Below is a small trained network, with its code and all its weights. Each question gives an input and a class and asks what happens when units are switched off, that is, made to give their printed mean instead of their output.

import numpy as np


def w(rows, s, z=0):
    codes = np.array(rows[::2]) - 128.0
    scale = np.full(codes.shape[1], s)
    scale[-1] = z or s
    return codes * scale


def norm(h):
    return h / np.sqrt((h * h).mean(-1, keepdims=True) + 1e-5)


def f(y):
    return y / 2 * (1 + np.tanh(0.7978845608 * (y + 0.044715 * y**3)))


def log_softmax(a):
    a = a - a.max(-1, keepdims=True)
    return a - np.log(np.exp(a).sum(-1, keepdims=True))


def net(x, mask):
    res = np.array(x, float).reshape(1, 3) / 4 @ E
    u = 0
    for l in range(2):
        y = f(norm(res) @ A[l][:, :-1].T + A[l][:, -1])
        res = res + np.where(mask[u : u + 5], y, B[l][:, -1]) @ B[l][:, :-1]
        u += 5
    return log_softmax(norm(res)[-1] @ U[:, :-1].T + U[:, -1])


A, B = {}, {}
E = w([
[111,235,103,153,26,136,92,145],'x0',
[204,63,141,118,165,235,2,119],'x1',
[104,204,75,146,207,86,37,48],'x2',
],0.0043)
A[0] = w([
[197,179,169,106,89,182,137,169,6],'L0N0',
[164,152,172,178,51,188,141,245,47],'L0N1',
[104,209,137,41,56,165,170,123,113],'L0N2',
[201,24,254,64,158,122,240,229,139],'L0N3',
[86,199,212,146,71,89,218,182,252],'L0N4',
],0.005,0.0026)
B[0] = w([
[204,164,215,11,165,112,117,200,132],'L0N0',
[202,85,126,2,114,159,239,182,175],'L0N1',
[136,97,72,128,149,180,10,147,165],'L0N2',
[55,223,131,186,94,62,55,63,255],'L0N3',
[85,71,15,184,177,132,145,45,244],'L0N4',
],0.0062,0.0056)
A[1] = w([
[72,215,121,189,172,66,170,90,91],'L1N0',
[63,189,104,244,190,194,3,218,227],'L1N1',
[121,193,230,119,109,75,8,134,39],'L1N2',
[173,142,153,55,66,170,138,169,5],'L1N3',
[119,116,58,166,218,79,233,145,66],'L1N4',
],0.0061,0.002)
B[1] = w([
[158,113,191,118,185,148,156,154,238],'L1N0',
[85,98,158,141,139,98,157,112,255],'L1N1',
[146,159,7,63,23,152,102,189,201],'L1N2',
[154,147,169,114,152,105,152,133,147],'L1N3',
[191,151,156,85,76,149,67,158,196],'L1N4',
],0.012,0.006)
U = w([
[61,115,189,245,213,82,125,63,194],'0',
[107,122,46,130,59,181,67,152,190],'1',
[206,172,242,87,182,162,144,198,1],'2',
],0.012,0.002)

Each question gives the input, the list of numbers given to net, and the class t.
The units are the neurons (one row each of A and B). Each row of codes is followed by its name. A weight is (code - 128) times the scale printed after its matrix; where a second scale follows, it is the last column's (A, B and U).
mask holds one flag per neuron, layer by layer. A switched-off neuron (its flag False) gives its mean, the last column of its row in B, instead of its output. The means were averaged over made-up inputs and are rounded, as every weight is.
A unit's drop is (log p(t) with every unit on - log p(t) with that unit switched off) / (log p(t) with every unit on - log p(t) with every unit switched off).
The circuit of an input: a set's keep is (log p(t) with only the set's units on - log p(t) with every unit switched off) / (log p(t) with every unit on - log p(t) with every unit switched off). Starting from all 10 units, units are removed one at a time, each time the one whose removal leaves the highest keep (on an exact tie, the one counted first), for as long as the keep stays at least 0.8.
circuit, biggest first: the units of the circuit, biggest drop first
unit that matters most: the unit with the biggest drop
top k neurons: the k neurons with the biggest drops, biggest first
top k neurons in layer l: the k neurons of layer l with the biggest drops, biggest first
drop when u is switched off: that unit's drop, to one decimal
input [-8,-1,-4], class 0: top 2 neurons : (L0N3; L1N0)
input [-5,1,-5], class 1: top 2 neurons : (L1N2; L0N4)
input [2,0,6], class 0: unit that matters most : L1N1
input [-7,4,-4], class 1: circuit, biggest first : (L1N2; L0N4; L0N3)
input [-6,6,-7], class 1: circuit, biggest first : (L0N3; L1N2)
input [1,8,0], class 2: top 3 neurons in layer 1 : (L1N3; L1N2; L1N1)
input [5,-7,1], class 0: top 2 neurons in layer 0 : (L0N1; L0N2)
input [-1,-6,8], class 2: top 2 neurons : (L0N3; L1N0)
input [0,5,5], class 0: top 2 neurons in layer 1 : (L1N1; L1N4)
input [0,-5,-1], class 0: top 2 neurons in layer 0 : (L0N1; L0N4)
input [-8,5,-4], class 1: circuit, biggest first : (L0N4; L1N2; L0N3)
input [-1,2,5], class 0: top 3 neurons : (L0N0; L1N1; L0N3)
input [-7,7,-8], class 1: circuit, biggest first : (L0N3; L0N4; L1N2)
input [-2,-5,5], class 2: top 2 neurons : (L0N3; L1N4)
input [-2,6,5], class 0: unit that matters most : L0N3
input [0,-6,7], class 2: top 2 neurons : (L1N0; L0N3)
input [-5,-6,7], class 2: top 2 neurons : (L1N4; L0N3)
input [6,7,0], class 2: top 2 neurons in layer 0 : (L0N3; L0N1)
input [-5,3,-4], class 1: top 2 neurons in layer 0 : (L0N4; L0N3)
input [3,4,-4], class 2: unit that matters most : L0N1
input [-2,-6,-7], class 0: top 2 neurons : (L0N3; L1N2)
input [-4,-7,5], class 2: top 2 neurons : (L1N4; L0N3)
input [-4,1,-3], class 1: top 3 neurons : (L1N2; L0N3; L0N4)
input [-3,-7,8], class 2: drop when L1N4 is switched off : 0.3
input [-5,7,-7], class 1: drop when L0N3 is switched off : 3.7
input [6,-8,3], class 0: drop when L1N2 is switched off : 2.0
